Below is a small trained network, with its code and all its weights. Each question gives an input and a target symbol and asks what happens when units are switched off, that is, made to give their printed mean instead of their output.

import numpy as np


def w(rows, s, z=0):
    codes = np.array(rows[::2]) - 128.0
    scale = np.full(codes.shape[1], s)
    scale[-1] = z or s
    return codes * scale


def norm(h):
    return h / np.sqrt((h * h).mean(-1, keepdims=True) + 1e-5)


def f(y):
    return y / 2 * (1 + np.tanh(0.7978845608 * (y + 0.044715 * y**3)))


def softmax(a):
    e = np.exp(a - a.max(-1, keepdims=True))
    return e / e.sum(-1, keepdims=True)


def log_softmax(a):
    a = a - a.max(-1, keepdims=True)
    return a - np.log(np.exp(a).sum(-1, keepdims=True))


def net(x, mask):
    ids = ['αβγδζηθλξπστφψω'.index(c) for c in x.split()]
    T = len(ids)
    res = E[ids] + P[:T]
    r = norm(res)
    for j in range(3):
        rows = slice(2 * j, 2 * j + 2)
        q, k, v = (r @ M[0][rows].T for M in (Q, K, V))
        z = softmax(np.where(np.tri(T) > 0, q @ k.T / 2**0.5, -1e9)) @ v
        o = O[0][rows]
        res = res + np.where(mask[j], z, o[:, -1]) @ o[:, :-1]
    y = f(norm(res) @ A[0][:, :-1].T + A[0][:, -1])
    res = res + np.where(mask[3:27], y, B[0][:, -1]) @ B[0][:, :-1]
    return log_softmax(norm(res)[-1] @ U[:, :-1].T + U[:, -1])


Q, K, V, O, A, B = {}, {}, {}, {}, {}, {}
E = w([
[106,142,144,116,99],'α',
[101,143,148,116,99],'β',
[99,136,144,112,100],'γ',
[112,140,141,109,90],'δ',
[101,131,147,106,92],'ζ',
[88,139,160,135,143],'η',
[103,162,159,137,130],'θ',
[105,151,168,137,131],'λ',
[138,147,160,123,86],'ξ',
[132,163,159,130,103],'π',
[109,121,177,145,127],'σ',
[98,71,150,130,150],'τ',
[155,161,150,165,126],'φ',
[166,196,57,17,249],'ψ',
[127,107,118,173,189],'ω',
],0.02)
P = w([
[23,161,91,234,2],'0',
[45,162,112,204,26],'1',
[60,161,127,188,50],'2',
[66,171,151,156,66],'3',
[76,171,169,135,86],'4',
[92,170,179,114,102],'5',
[105,169,197,96,121],'6',
[126,165,206,70,138],'7',
[129,172,227,39,147],'8',
[155,174,253,10,170],'9',
],0.006)
Q[0] = w([
[173,168,101,142,72],'head 1',
[202,29,57,197,166],'head 1',
[92,220,251,134,49],'head 2',
[107,178,178,195,183],'head 2',
[88,105,212,175,110],'head 3',
[62,82,233,61,38],'head 3',
],0.017)
K[0] = w([
[69,94,162,187,79],'head 1',
[70,158,3,178,118],'head 1',
[159,123,158,22,232],'head 2',
[209,91,99,71,152],'head 2',
[216,146,113,83,182],'head 3',
[166,157,186,89,201],'head 3',
],0.011)
V[0] = w([
[160,31,186,213,138],'head 1',
[192,101,174,126,65],'head 1',
[109,38,107,203,176],'head 2',
[115,152,3,121,147],'head 2',
[226,159,133,164,90],'head 3',
[166,169,129,241,220],'head 3',
],0.011)
O[0] = w([
[48,32,124,194,255,154],'head 1',
[48,125,230,164,118,149],'head 1',
[158,85,196,82,108,95],'head 2',
[132,184,170,61,192,2],'head 2',
[228,91,102,170,32,79],'head 3',
[237,201,203,210,191,116],'head 3',
],0.0098,0.008)
A[0] = w([
[126,227,150,96,138,144],'neuron 1',
[232,158,174,62,139,84],'neuron 2',
[184,86,29,130,214,117],'neuron 3',
[124,17,179,52,151,1],'neuron 4',
[128,114,223,60,131,119],'neuron 5',
[176,67,152,177,168,119],'neuron 6',
[153,158,124,72,96,125],'neuron 7',
[101,150,205,145,149,159],'neuron 8',
[114,42,80,74,146,208],'neuron 9',
[79,122,145,97,144,109],'neuron 10',
[198,130,156,157,116,113],'neuron 11',
[170,126,189,115,118,54],'neuron 12',
[87,118,44,145,104,139],'neuron 13',
[225,100,144,179,119,58],'neuron 14',
[131,202,149,120,82,98],'neuron 15',
[249,92,99,124,100,58],'neuron 16',
[105,141,176,112,117,88],'neuron 17',
[109,181,128,19,150,88],'neuron 18',
[110,154,163,114,89,150],'neuron 19',
[144,69,154,166,92,150],'neuron 20',
[184,120,145,37,163,125],'neuron 21',
[171,208,123,78,142,167],'neuron 22',
[124,82,99,85,77,154],'neuron 23',
[161,113,112,160,79,65],'neuron 24',
],0.016,0.0057)
B[0] = w([
[103,140,189,108,143,194],'neuron 1',
[204,68,103,104,191,156],'neuron 2',
[199,205,153,102,157,134],'neuron 3',
[167,74,49,66,157,172],'neuron 4',
[147,85,63,108,201,172],'neuron 5',
[183,172,134,91,98,197],'neuron 6',
[157,152,138,178,163,149],'neuron 7',
[161,122,93,115,119,253],'neuron 8',
[156,168,114,183,128,220],'neuron 9',
[154,125,107,138,127,205],'neuron 10',
[146,162,63,129,122,157],'neuron 11',
[177,180,147,161,171,131],'neuron 12',
[179,130,178,106,153,251],'neuron 13',
[103,173,96,203,86,167],'neuron 14',
[160,85,128,120,130,184],'neuron 15',
[3,74,178,114,164,141],'neuron 16',
[128,111,97,127,121,155],'neuron 17',
[74,134,101,165,207,178],'neuron 18',
[148,93,113,120,148,194],'neuron 19',
[78,158,98,136,174,229],'neuron 20',
[84,90,149,115,179,142],'neuron 21',
[23,217,112,157,115,171],'neuron 22',
[142,129,127,131,181,182],'neuron 23',
[123,116,101,104,146,144],'neuron 24',
],0.013,0.007)
U = w([
[144,148,133,83,103,164],'α',
[119,147,134,58,89,194],'β',
[75,230,103,97,180,89],'γ',
[123,169,72,69,42,192],'δ',
[64,151,78,81,56,147],'ζ',
[95,104,216,74,208,92],'η',
[152,149,222,112,87,254],'θ',
[199,66,222,157,126,147],'λ',
[91,50,143,110,18,163],'ξ',
[211,73,138,139,43,221],'π',
[44,76,171,216,124,97],'σ',
[145,50,25,118,163,76],'τ',
[150,207,41,202,74,113],'φ',
[122,173,123,124,156,72],'ψ',
[253,168,142,171,192,90],'ω',
],0.017,0.0061)

Each question gives the input, a string of symbols that net reads in full, and the target symbol t.
The units are the heads (2 rows each of Q, K, V and O) and the neurons (one row each of A and B). Each row of codes is followed by its name. A weight is (code - 128) times the scale printed after its matrix; where a second scale follows, it is the last column's (O, A, B and U).
mask holds one flag per unit, heads first, then neurons. A switched-off unit (its flag False) gives its mean, the last column of its rows in O or B, instead of its output. The means were averaged over made-up inputs and are rounded, as every weight is.
A unit's drop is (log p(t) with every unit on - log p(t) with that unit switched off) / (log p(t) with every unit on - log p(t) with every unit switched off).
The circuit of an input: a set's keep is (log p(t) with only the set's units on - log p(t) with every unit switched off) / (log p(t) with every unit on - log p(t) with every unit switched off). Starting from the 12 units with the biggest drops (on a tie, the unit counted first), units are removed one at a time, each time the one whose removal leaves the highest keep (on an exact tie, the one counted first), for as long as the keep stays at least 0.8.
circuit, biggest first: the units of the circuit, biggest drop first
unit that matters most: the unit with the biggest drop
top k neurons: the k neurons with the biggest drops, biggest first
heads that matter: for each layer, one digit per head in row order, 1 if its drop is at least 0.15 and else 0, layers parted by /
input σ γ τ η τ φ σ τ, target φ: circuit, biggest first : (head 3; neuron 14)
input σ η δ γ, target η: heads that matter : 101
input σ σ ω, target ω: unit that matters most : head 1
input η τ σ τ τ σ σ η γ ζ, target η: top 3 neurons : (neuron 13; neuron 22; neuron 23)
input γ σ α τ η τ γ σ π, target σ: circuit, biggest first : (head 2; head 1)
input τ τ σ η, target τ: heads that matter : 010
input δ η φ γ σ γ, target σ: heads that matter : 000
input τ η δ δ, target η: heads that matter : 101
input γ δ β, target δ: circuit, biggest first : (head 3; head 1)
input σ φ τ σ δ τ φ π, target φ: circuit, biggest first : (head 3; neuron 14)
input φ ω ζ σ, target ω: heads that matter : 011
input δ ψ η τ σ τ, target η: top 4 neurons : (neuron 2; neuron 16; neuron 21; neuron 1)
input τ α β, target τ: heads that matter : 010
input λ σ φ ξ φ η η η γ, target η: unit that matters most : head 3
input ξ σ π τ σ ψ σ, target η: circuit, biggest first : (head 2; neuron 1)
input δ λ σ θ λ τ λ θ λ, target λ: heads that matter : 110
input τ γ θ τ σ α δ α π η, target π: heads that matter : 110
input θ η γ σ λ, target σ: heads that matter : 000
input γ σ η β φ ζ σ τ γ η, target τ: heads that matter : 000
input φ ψ π, target γ: heads that matter : 010
input τ γ ω σ ξ σ β ω σ γ, target ω: circuit, biggest first : (head 3)
input σ θ π ψ ω σ, target η: heads that matter : 110
input τ φ ζ, target φ: top 2 neurons : (neuron 14; neuron 11)
input ζ η π, target π: heads that matter : 100
input ζ ω τ λ β ξ δ γ η, target η: top 2 neurons : (neuron 22; neuron 13)
input φ η ζ β τ δ, target τ: top 2 neurons : (neuron 4; neuron 9)
input β α ω σ τ π, target τ: unit that matters most : head 2
input φ φ λ τ γ σ η δ β θ, target θ: heads that matter : 110
